In the rows, zero is written as 128.
Here are made-up objects, facts about them, and rows of numbers that follow some of those facts. Name the object behind each unnamed row.

Some facts about the objects:
(653) (α basim) (β (1252)) (ξ (1015),(1653))
(992) (α basim) (β (1671)) (ξ (843))
(669) (α rufek) (β (266))
(1323) (α pese) (β (147))
(1309) (α pese) (β (1711)) (ξ (1099),(524))
(1357) (α pese) (β (244)) (ξ (605),(767))
(303) (α repe) (ξ (391),(1015))
(1519) (α pese) (β (637)) (ξ (1550),(1015))
(1365) (α skilor) (β (1099)) (ξ (658),(1606),(909))
(650) (α pese) (β (637)) (ξ (1337),(605))
(1194) (α rufek) (β (1724)) (ξ (535))
(1248) (α pese) (β (1628)) (ξ (611),(1252),(1154))
(1567) (α basim) (β (637))
(740) (α basim) (β (1099)) (ξ (909))
(430) (α draflel) (β (1727))
(987) (α basim) (β (1671)) (ξ (1653),(767))
(207) (α skilor) (β (1550)) (ξ (555))
(540) (α draflel) (β (1727))
(969) (α basim) (β (1701)) (ξ (1023))
(391) (α basim) (β (748))
(932) (α lodrul) (β (1621)) (ξ (1178),(861))
(1337) (α basim) (β (975)) (ξ (1574))
(1550) (α lodrul) (β (1701)) (ξ (199),(521),(1168),(1015))
(1328) (α lodrul) (β (1078)) (ξ (752))
(853) (α repe) (β (1711))
(1459) (α lodrul) (β (244)) (ξ (1628))
(1099) (α skilor)
(1406) (α lodrul) (β (637))
(1711) (α repe) (ξ (1519))
(1724) (α lodrul) (β (1671)) (ξ (927),(415))
(394) (α basim) (β (1628))
(1020) (α skilor) (β (303)) (ξ (1533))
(1168) (α basim) (β (1580)) (ξ (637))
(1676) (α basim) (β (1099)) (ξ (1194))
(535) (α pese) (β (637)) (ξ (1653))
(891) (α lodrul) (β (244)) (ξ (637),(1015))
(208) (α pese) (β (50)) (ξ (1015),(1422))
(445) (α skilor) (β (1550)) (ξ (1015),(525))
(1621) (α basim) (ξ (701),(1653))
(300) (α basim) (β (1178))
(1471) (α basim) (β (1671)) (ξ (611),(156))
(975) (α lodrul) (β (1621))
(1078) (α pese) (β (1099)) (ξ (889),(521))
(605) (α skilor) (β (1550)) (ξ (521),(1168))
(263) (α basim) (β (1580)) (ξ (1628),(1178),(1302))
(1701) (α skilor)
(676) (α basim) (β (147)) (ξ (1533))
(102) (α rufek) (β (1724)) (ξ (521))
(244) (α skilor)
(136) (α basim) (β (303)) (ξ (611),(1027),(653),(637),(535),(430))
(555) (α basim) (β (1621))
(1606) (α pese) (β (50)) (ξ (535),(861))
(405) (α pese) (β (458)) (ξ (902),(45),(430))
(1348) (α skilor) (β (1309))
(1533) (α pese) (β (1628)) (ξ (199))
(1580) (α basim)
(37) (α lodrul) (β (1628))
(1653) (α basim) (β (975)) (ξ (1015))
(561) (α basim) (β (1178)) (ξ (1653),(361))
(1469) (α lodrul) (β (1671)) (ξ (391),(258))
(1043) (α skilor) (β (748))
(258) (α basim) (β (1580)) (ξ (701),(611),(1015),(524))
(41) (α repe) (β (1711))
(1236) (α rufek) (β (748)) (ξ (1365),(1358),(50))
(285) (α basim) (β (1178)) (ξ (624))
(458) (α lodrul) (β (244))
(420) (α basim) (β (975)) (ξ (1653),(1671))
(617) (α basim) (β (244)) (ξ (902))
(1574) (α rufek) (β (524))
(1372) (α pese) (β (244)) (ξ (521),(45))
(889) (α skilor) (β (1711))
(267) (α draflel) (β (1580)) (ξ (551))
(1253) (α basim) (β (1550)) (ξ (263),(492))
(953) (α rufek) (β (987))
(919) (α basim) (β (244)) (ξ (45),(535))
(1282) (α skilor) (β (1252)) (ξ (199))
(199) (α repe) (β (50)) (ξ (524))
(1607) (α pese) (β (748))
(624) (α pese) (β (266))
(626) (α draflel) (β (1099)) (ξ (1628),(258))
(1187) (α basim) (β (1178)) (ξ (471),(653))
(1224) (α basim) (β (1580)) (ξ (1168))
(1422) (α pese) (β (1711)) (ξ (430),(50),(861))
(563) (α rufek) (β (1724)) (ξ (458),(653))
(1405) (α lodrul) (β (1621)) (ξ (1252))
(1441) (α rufek) (β (524)) (ξ (214),(1422))
(517) (α basim) (β (1550)) (ξ (1178))
(1015) (α skilor) (β (1550))
(1473) (α repe) (β (1309)) (ξ (625))
(1090) (α rufek) (β (524)) (ξ (555))
(1185) (α rufek) (β (524))
(1620) (α rufek) (β (975)) (ξ (521),(1015))
(611) (α pese) (β (1621))
(478) (α pese) (β (50)) (ξ (1023))
(266) (α basim) (β (1701))
(546) (α basim) (β (303))
(361) (α pese) (β (1671)) (ξ (767),(919))
(843) (α lodrul) (β (1078)) (ξ (653),(1604))
(767) (α pese) (β (1671)) (ξ (653))
(492) (α pese) (β (50)) (ξ (1027),(617))
(748) (α lodrul) (ξ (430))
(1155) (α lodrul) (β (244)) (ξ (626),(767))
(50) (α basim) (ξ (1015))
(1247) (α rufek) (β (748)) (ξ (521))
(525) (α rufek) (β (1724))
(485) (α lodrul) (β (244))
(13) (α basim) (β (1178)) (ξ (156),(767))
(1027) (α lodrul) (β (1621)) (ξ (987),(653),(861))
(1178) (α basim) (β (1671))
(1107) (α lodrul) (β (1711)) (ξ (653),(1178))
(1727) (α lodrul) (β (748))
(1175) (α pese) (β (1252)) (ξ (752))
(1415) (α basim) (β (987)) (ξ (1357))
(370) (α pese) (β (266)) (ξ (1178))
(637) (α basim) (β (1580)) (ξ (653))
(147) (α repe) (β (748))
(415) (α basim) (β (1178)) (ξ (658),(1015),(1309))
(314) (α skilor) (β (1309)) (ξ (1027),(1604))
(1123) (α draflel) (β (1727))
(1111) (α pese) (β (975)) (ξ (81))
(524) (α lodrul) (β (1701)) (ξ (653),(1168),(1194))
(1252) (α basim)
(1671) (α pese) (ξ (828),(478))
(1586) (α lodrul) (β (244))
(521) (α skilor) (β (1309)) (ξ (1015))
(861) (α lodrul) (β (1621)) (ξ (987),(1015),(535))
(779) (α basim) (β (1671)) (ξ (1027),(521),(1168),(909))
(756) (α repe) (β (1711)) (ξ (1015))
(752) (α skilor) (β (748)) (ξ (1711),(415))
(1628) (α draflel) (β (1621)) (ξ (1015))
(1245) (α skilor) (β (1628)) (ξ (1711),(1015),(1154),(767))
(625) (α basim) (β (1580)) (ξ (1653))
(835) (α basim) (β (1252)) (ξ (1405),(990))
(990) (α rufek) (β (748)) (ξ (909),(535),(861))
(551) (α basim) (β (748)) (ξ (637),(81),(861))
(161) (α pese) (β (1550)) (ξ (1348),(1621))
(45) (α basim) (β (1099)) (ξ (535))
(471) (α basim) (β (1309)) (ξ (521),(1168),(1653),(767))
(1488) (α basim) (β (1727))
(658) (α basim) (β (147)) (ξ (535))
(1038) (α lodrul) (β (244)) (ξ (1415))
(1358) (α repe) (β (1711)) (ξ (1194))
(1210) (α basim) (β (147))
(828) (α rufek) (β (748)) (ξ (752),(1168),(605))
(81) (α pese) (β (1671))
(1433) (α basim) (β (987)) (ξ (1348),(555))
(156) (α basim) (β (458))
(92) (α rufek) (β (1628))
(1691) (α skilor) (β (1309)) (ξ (676),(637),(767))
(927) (α basim) (β (975)) (ξ (81),(1154))
(1115) (α basim) (β (1580)) (ξ (199),(41),(919))
(214) (α rufek) (β (1252)) (ξ (45),(1194),(156),(767))
(1082) (α basim) (β (1099)) (ξ (1606))
(599) (α pese) (β (1671)) (ξ (391),(1365))
(902) (α basim) (β (1252))
(463) (α basim) (β (1580))
(909) (α skilor) (β (1550)) (ξ (1015),(1653))
(1302) (α rufek) (β (1580)) (ξ (199),(653),(81),(1015),(909))
(1023) (α basim) (β (303)) (ξ (199),(1099),(767))
(1604) (α skilor) (β (1550)) (ξ (1099))
(1154) (α basim) (β (303)) (ξ (535))
(1648) (α basim) (β (147))
(701) (α basim) (β (1099))

Some rows with their names:
[108 102 128 119  85 144  86 171 127 109  95  97 128  72 152 137 110 124
 137 111 168 108 102 119 123 102  89 128 103 143 117 165 137  99 152 192
 126] : (701)
[162 115 152 119  94 139  82 142 142  97 123 154 124  90 161 120 172 114
 154  84 161 160 141 165 127 118 142 119  91 133 125 143 122 139 193 153
 166] : (626)
[118 106 155 127 106 114  82 155 134 102 116 112 121  78 164 115  89 114
 141 107 122 157 138 159 121 130  95  94  84 174 119 181 134 146 207 165
 156] : (1574)
[157 114 155 123  91 139  81 144 142 102 132 152 121  91 160 128 171 115
 154  79 162 153 140 164 122 110 148 120  89 135 118 148 127 144 197 151
 164] : (267)
[141 109 137 109 116 137  90 146 143 102 114 108 125  89 140 130 152 139
 150  93 178 119 126 161 133  82 123 119  91 121  96 154 121 139 195 152
 145] : (492)
[130 107 127 109  93 129  79 161 130 123 131 126 120  91 161 119 121 133
 141 100 127 141 113 138 115 144 104  99 100 123 141 145 101 144 142 158
 127] : (1328)
[130 113 145  99 111 127  88 149 141  98 100 107 120  72 136 137 127 131
 143 106 170 114 124 161 135  78 117 101  86 169  79 150 145 122 186 160
 149] : (1607)
[113 109 129 112  81 143  94 166 126 108  93  90 131  69 145 139 108 128
 135 108 179 109 103 119 120 111 105 122 105 156 116 153 139  91 126 192
 128] : (1488)
[109  93 128 127  88 148  90 162 145 126  93 111 116  72 153 166  79 125
 136 113 164 121 111 102 113  94 111 139 101 120 118 169 140  95 139 181
 107] : (1580)
[108 109 130 114  80 142  92 164 127 109  93  90 131  68 143 143 107 126
 134 108 174 110 103 121 118 111 101 119 108 155 114 150 139  89 125 195
 127] : (1210)
[106 103 129 122  86 143  85 171 127 112  92  96 126  75 149 141 107 126
 136 106 172 111 104 118 126 104  94 134 105 141 118 166 136  93 156 194
 131] : (902)
[108 104 128 122  86 147  85 173 128 116  98  99 124  74 148 147 110 125
 141 108 169 109 106 115 121  98  96 135 104 139 114 171 137  97 151 191
 126] : (463)
[156 112 133 111 107 139  83 144 136 102 106 130 132  97 171 132 161 132
 156 106 105 165 148 175 112 107  91 101  89 130 133 171 111 155 137 156
 135] : (1302)
[114  98 132 120  90 124  79 158 149 126 115 127 113  76 168 157  75 119
 124 119 115 165 125 129 109 135  96 100  92 138 123 157 128 123 138 154
 103] : (458)
[121 104 109 125  83  96  62 143 138 115 120  74 124 100 153 119 151 146
 144  85  94 113 127 175  81 132 157 109  91 122 142 156 105 122 211 155
 148] : (1194)
[108 103 127 118  87 144  87 172 127 112  92  98 129  74 149 139 105 125
 138 107 168 111 104 117 125 104  96 131 105 138 118 164 137  93 151 191
 125] : (546)
[119 101 117 112  83 151  83 158 127 117 104  92 138  86 153 126 127 139
 141  89 169 103 106 124 121 103  83 147 111  97 144 142 121  99 157 190
 124] : (285)
[151 112 127 110  92 131  72 155 143 107 129 139 117  94 155 122 173 122
 147  97 142 151 125 164 114 135 145 108  92 129 125 132 113 139 174 143
 142] : (1365)
[119 108 150 110 114 119  86 153 143  98  90 109 119  77 140 138 133 125
 138 109 159 116 123 157 154  86  98 118  88 148  75 172 136 122 206 164
 150] : (611)
[156 111 147 116  90 144  82 152 142 111 154 154 123  91 167 125 169 117
 143  87 156 153 131 162 117 115 127  96  89 127 118 141 114 157 172 132
 138] : (1691)

Which object is each row?
No name comes twice in this set of rows, the named rows included.
[140  96 123 127 101 143  91 155 150 122 125 117 132  93 177 131  88 125
 127 106 133 175 131 128 101 170 111 107  99 100 151 141 100 150 121 143
  99] -> (524)
[135 108 165  96 100 117  99 131 124 116 136 129 117  80 145  82 135 135
 164  87 127 140 119 162 129 123 117  87  92 150 142 146 112 169 179 163
 157] -> (1247)
[127 107 120 106  88 129  70 156 132 123 122 118 131  90 168 119 124 135
 138  99 115 142 118 148 116 139  77 107 103 114 150 136 107 133 152 167
 121] -> (1469)
[138 108 128 100 112 134  81 141 142 106 106 110 128  88 145 123 149 141
 151  89 169 115 126 165 137  77 101 128  90 111 107 148 124 132 212 159
 147] -> (599)
[125 109 123 125  94 118  75 164 135 114 111 108 126  98 161 130 139 134
 129 108 110 141 117 142 121 158 107 109 105 115 134 149  96 121 125 158
 124] -> (932)
[130 102 135 118  93 162  97 160 124 122 121 111 131  87 148 126 133 138
 152  88 184 107 104 114 126 103 104 138 112  99 135 151 112 127 135 182
 126] -> (1168)
[137 110 144 119  95 130  83 138 136 109 128 113 150  96 178 128 136 134
 135  90 116 145 157 173 110 103  75  91  92 119 135 166 111 140 169 154
 138] -> (563)
[144  99  93  97  68 185  93 165 130  89  91  88 158  83 178 122 216 126
 136 117 136 121 113 159 100  93  73 140  99 110 137 149 113 120  88 171
  84] -> (653)
[154 118 143  99  92 132  86 143 138 107 138 149 123  87 152 115 158 124
 148  90 159 156 124 160 125 140 145  92  94 140 129 113 115 142 155 145
 148] -> (752)
[139 106 105 107  91 165  87 165 128 110  83 112 128  86 151 129 156 136
 158 112 156 119 104 129 122 106  99 146 107 111 141 151 118 115 113 191
 117] -> (258)
[125 102 137 121  86 158  99 160 126 119 126  98 139  84 151 124 134 135
 141  86 186 103 106 118 124 109 100 137 110 100 135 152 111 123 139 181
 123] -> (1023)
[153 108 138 101  87 132  80 150 141  94 115 149 123  88 164 105 211 114
 143 107 121 162 119 171 141 140 119 115  93 124 126 127 106 152 165 146
 134] -> (1245)
[116  90 108 101  62 155  88 161 122 113 124  84 144  76 162 105 174 132
 134  91 148  89  95 142 106  93  85 139 101 106 146 144 118 111 167 180
 107] -> (561)
[129 107 141 109 117 131  85 159 144  93  98 104 119  75 144 125 113 121
 144 107 177 131 125 157 142  91 108 116  83 158  86 169 145 134 223 160
 150] -> (624)
[166 102 138  96  89 143  90 128 161  83  56 175 119  88 166 118 209 109
 154 123 105 192 142 166 153 144 133 156  89 121 137 133 117 138 146 161
 126] -> (1628)

Now the same objects, written a new way:
Known rows:
[ 93 148 135  76 180 163 125 133 110 129 137 165 146 119 133 127 157 137
 133 115 154 118  74 118  54  82 192 125 177] : (828)
[120 119 177  70 141 164 151 132 144 100 124 159 133 152 127 135 169 141
 131  99 165  95 102 146 119 131 152 134 153] : (740)
[113 132 174  69 134 169 154 141 150 110 122 168 137 164 130 155 183 141
 130 114 147 107 109 148 123 131 148 151 150] : (420)
[121 115 179  70 140 166 150 121 143  96 124 160 133 147 129 137 171 141
 132  92 171  94  98 147 120 132 148 133 154] : (1082)
[125 107 175  68 145 159 147 124 140  80 124 162 132 138 121 131 149 145
 130  95 172  90 102 149 127 135 150 123 146] : (263)
[116 144 123  61 186 151 115 151 126 113 129 169 158 154 129 114 134 127
 127 106 155 109  90 128  57  78 156 125 165] : (563)
[ 99 110 182  44 133 153 181 204 132 144 119 158 122 154 139 133 162 124
 124 100 161 100  99 128 109 149 121 126 170] : (624)
[109 108 185  49 147 153 163 211 131 162 122 166 118 148 135 136 177 122
 130  90 151  94 104 134 100 139 130 126 166] : (1607)
[112 110 179  69 148 160 158 133 145  94 117 163 129 150 121 134 151 129
 129  96 170  94 105 142 107 129 162 122 152] : (626)
[121 113 174  65 157 158 156 111 146  78 123 153 131 140 125 131 163 150
 125 114 159  80 114 147 123 142 157 129 142] : (258)
[120 115 179  69 141 162 152 130 141 102 124 158 134 144 127 138 164 137
 131  95 169  99  97 148 120 128 155 128 155] : (617)
[ 97  90 168  37 145 157 147 225 118 131 121 173 116 155 140 119 183 132
 119 106 131  95  90 123  98 128 123 110 168] : (1406)
[125 120 184  57 147 150 155 184 134 183 128 159 125 125 130 137 179 138
 135  90 165  96 111 140 121 145 138 147 170] : (1648)
[119 108 178  47 137 154 143 165 130 119 121 162 130 126 130 130 194 152
 132  91 152  98 112 141 146 163 135 137 174] : (1567)
[101 111 145  76 163 176 120 137 130 125 120 160 132 153 125 114 155  98
 117 101 164 113  98 122  87  75 167 119 174] : (1358)
[ 99 143 124  66 179 165 127 120 121 115 131 161 147 138 139 116 126 135
 125 112 175 110  75 113  60  94 157 131 174] : (1441)
[104 110 180  60 129 164 164 156 139 115 117 174 124 163 124 147 146 137
 120 108 158  99  90 139  98 113 143 113 140] : (1111)
[ 98 144 128  66 178 165 126 120 119 115 132 159 148 137 140 117 124 133
 126 114 171 114  78 114  54  93 157 129 175] : (1090)
[105 118 140  66 196 171 135 121 142 126 122 144 123 156 126 112 160 103
 105 134 147  88 133 121  72  89 177 124 155] : (756)
[119 111 177  71 140 162 152 124 140  79 124 163 133 140 125 136 168 150
 131  98 166  96  97 148 127 136 156 127 154] : (1115)

Which object is each row?
No name comes twice in this set of rows, the named rows included.
[112 119 178  73 139 161 167 131 143  89 125 158 137 145 129 139 151 137
 129  99 177  99  94 144 126 134 154 131 156] -> (969)
[101  96 160  63 160 152 150 211 131  80 127 178 127 189 130 122 134 109
 121 102 155 100  87 141  86  91 123 110 133] -> (843)
[136 124 176  62 152 162 177 107 155 103 121 154 139 149 128 130 162 132
 123 113 157  69 108 144  97 132 163 123 145] -> (415)
[101 153 136  64 176 166 140 112 122 116 131 160 155 129 136 122 170 137
 126 122 136 104  79 112  41  85 197 119 181] -> (102)
[ 91 137 155  65 181 167 167 127 159  98 120 152 131 177 141 130 160 116
 119 131 151  86 123 129  84 146 156 155 148] -> (909)
[118 106 184  41 134 151 172 204 133 148 117 166 126 155 133 128 167 121
 123  90 152  90  99 134 100 135 127 116 167] -> (81)
[ 73 136 173  79 146 168 199 142 133  85 127 156 139 133 135 142 168 127
 128 123 157 113  90 123  95 128 198 124 173] -> (605)
[108 109 178  57 159 158 175 139 147  93 120 158 117 168 133 134 159 128
 119 118 149  73 106 138  85 131 151 119 135] -> (208)
[ 91 103 168  66 152 162 163 204 130  88 128 176 126 181 138 127 167 115
 121 107 139 102  77 131  78  96 148 113 149] -> (1155)
[103 102 175  56 167 160 165 134 145  68 120 160 116 154 130 129 166 143
 118 127 140  65 110 136  93 145 162 114 135] -> (1519)
[117 131 173  74 143 160 155 175 159  77 127 172 150 187 134 141 203 116
 135 105 138 108 117 155 118 132 148 157 157] -> (987)
[102 113 183  67 136 158 173 189 145  79 125 176 137 181 132 138 179 115
 131  98 145 100  89 142  94 117 151 125 153] -> (361)
[104 110 184  64 128 164 172 147 133 102 119 172 122 152 122 147 136 140
 122 107 164 101  84 140  95 108 152 104 140] -> (1533)
[ 89 109 184  71 138 158 175 192 137  71 127 174 131 172 130 141 178 121
 131  99 147 111  85 142 101 119 161 121 152] -> (1357)
[122 106 167  73 152 145 138 165 144  48 125 175 143 159 118 131 144 135
 134  94 167 104 116 165 149 133 131 139 135] -> (637)

